Here is a tiny trained network, its code and every weight. The questions are about switching its units off for an input and a class, where a switched-off unit gives its printed mean instead of its output.

import numpy as np


def w(rows, s, z=0):
    codes = np.array(rows[::2]) - 128.0
    scale = np.full(codes.shape[1], s)
    scale[-1] = z or s
    return codes * scale


def f(y):
    return np.maximum(y, 0)


def log_softmax(a):
    a = a - a.max(-1, keepdims=True)
    return a - np.log(np.exp(a).sum(-1, keepdims=True))


def net(x, mask):
    res = np.array(x, float).reshape(1, 6) / 4 @ E
    y = f(res @ A[0][:, :-1].T + A[0][:, -1])
    res = res + np.where(mask, y, B[0][:, -1]) @ B[0][:, :-1]
    return log_softmax(res[-1] @ U[:, :-1].T + U[:, -1])


A, B = {}, {}
E = w([
[95,138,47,41,198],'x0',
[7,160,166,126,96],'x1',
[118,190,179,30,186],'x2',
[150,152,123,221,150],'x3',
[123,4,196,136,118],'x4',
[255,141,133,83,133],'x5',
],0.0081)
A[0] = w([
[124,48,88,140,128,183],'neuron 0',
[113,81,119,125,169,100],'neuron 1',
[205,172,98,154,41,99],'neuron 2',
[118,116,122,96,195,243],'neuron 3',
[157,151,115,130,138,86],'neuron 4',
[183,147,14,83,157,124],'neuron 5',
[191,155,110,131,72,227],'neuron 6',
[55,168,82,143,111,120],'neuron 7',
[73,160,94,140,113,137],'neuron 8',
[178,174,99,127,127,113],'neuron 9',
[67,156,82,144,118,196],'neuron 10',
[160,123,141,147,108,164],'neuron 11',
[151,154,102,172,122,92],'neuron 12',
[117,214,126,48,233,152],'neuron 13',
[42,168,79,154,112,147],'neuron 14',
[132,128,150,121,58,180],'neuron 15',
[93,175,123,79,97,209],'neuron 16',
[126,161,6,184,187,58],'neuron 17',
[226,195,39,140,95,252],'neuron 18',
[183,104,163,118,163,67],'neuron 19',
[123,96,80,81,139,250],'neuron 20',
[99,130,195,148,110,107],'neuron 21',
[132,163,210,73,94,145],'neuron 22',
[132,80,109,141,57,75],'neuron 23',
[70,123,179,101,114,41],'neuron 24',
[83,128,152,104,82,100],'neuron 25',
[134,178,226,45,95,150],'neuron 26',
],0.014,0.0031)
B[0] = w([
[99,133,125,72,166,192],'neuron 0',
[112,121,105,109,155,158],'neuron 1',
[116,227,120,175,160,200],'neuron 2',
[150,113,124,124,165,191],'neuron 3',
[134,145,133,124,140,152],'neuron 4',
[117,66,145,143,219,223],'neuron 5',
[118,187,149,184,141,193],'neuron 6',
[73,98,168,142,79,208],'neuron 7',
[80,115,161,137,93,191],'neuron 8',
[121,160,122,151,152,176],'neuron 9',
[76,106,136,114,89,206],'neuron 10',
[131,128,128,152,129,166],'neuron 11',
[129,164,106,150,109,171],'neuron 12',
[84,173,193,85,213,249],'neuron 13',
[62,104,152,116,58,226],'neuron 14',
[133,129,139,123,160,171],'neuron 15',
[88,93,150,141,154,193],'neuron 16',
[136,161,101,4,114,217],'neuron 17',
[136,182,70,173,203,244],'neuron 18',
[99,101,128,174,90,168],'neuron 19',
[131,95,135,124,164,193],'neuron 20',
[142,79,127,141,149,182],'neuron 21',
[165,77,149,85,101,187],'neuron 22',
[76,172,143,76,168,178],'neuron 23',
[153,131,69,110,117,182],'neuron 24',
[127,125,106,110,123,176],'neuron 25',
[181,77,174,71,94,209],'neuron 26',
],0.026,0.012)
U = w([
[24,61,118,173,88,90],'0',
[106,145,190,63,43,39],'1',
[208,113,142,113,27,18],'2',
[166,246,72,200,162,162],'3',
[126,131,135,112,254,250],'4',
[62,142,11,91,125,53],'5',
],0.0075,0.0011)

Each question gives the input, the list of numbers given to net, and the class t.
The units are the neurons (one row each of A and B). Each row of codes is followed by its name. A weight is (code - 128) times the scale printed after its matrix; where a second scale follows, it is the last column's (A, B and U).
mask holds one flag per neuron, in row order. A switched-off neuron (its flag False) gives its mean, the last column of its row in B, instead of its output. The means were averaged over made-up inputs and are rounded, as every weight is.
A unit's drop is (log p(t) with every unit on - log p(t) with that unit switched off) / (log p(t) with every unit on - log p(t) with every unit switched off).
The circuit of an input: a set's keep is (log p(t) with only the set's units on - log p(t) with every unit switched off) / (log p(t) with every unit on - log p(t) with every unit switched off). Starting from the 12 units with the biggest drops (on a tie, the unit counted first), units are removed one at a time, each time the one whose removal leaves the highest keep (on an exact tie, the one counted first), for as long as the keep stays at least 0.8.
units of the circuit, in order: the units of the circuit, biggest drop first
k most important neurons: the k neurons with the biggest drops, biggest first
drop when u is switched off: that unit's drop, to one decimal
input [-6,2,-2,-5,5,6], class 1: 3 most important neurons : (neuron 18; neuron 5; neuron 13)
input [1,-4,-4,5,-5,-5], class 5: units of the circuit, in order : (neuron 17)
input [5,7,-8,4,-5,-4], class 1: 2 most important neurons : (neuron 17; neuron 5)
input [1,7,-7,-6,-1,5], class 0: 2 most important neurons : (neuron 17; neuron 13)
input [5,-3,-1,8,-8,-6], class 5: 3 most important neurons : (neuron 17; neuron 18; neuron 14)
input [-1,-2,-6,6,-5,-6], class 5: 3 most important neurons : (neuron 17; neuron 18; neuron 26)
input [3,7,-2,-8,1,5], class 1: 3 most important neurons : (neuron 18; neuron 5; neuron 26)
input [-6,2,8,-8,0,2], class 1: 2 most important neurons : (neuron 13; neuron 26)
input [-6,8,3,-8,4,-6], class 1: 2 most important neurons : (neuron 26; neuron 22)
input [6,7,-1,-5,6,1], class 1: 2 most important neurons : (neuron 18; neuron 5)
input [-5,1,-5,8,-3,-6], class 0: 2 most important neurons : (neuron 26; neuron 13)
input [-4,1,-8,0,-2,8], class 3: drop when neuron 21 is switched off : 0.0
input [-7,-2,-7,0,8,6], class 3: drop when neuron 2 is switched off : 0.2
input [-1,3,-6,-6,-4,3], class 3: most important neuron : (neuron 13)
input [2,7,5,6,-6,-6], class 1: drop when neuron 13 is switched off : 0.4
input [-8,1,4,-1,-1,3], class 2: drop when neuron 26 is switched off : 0.1
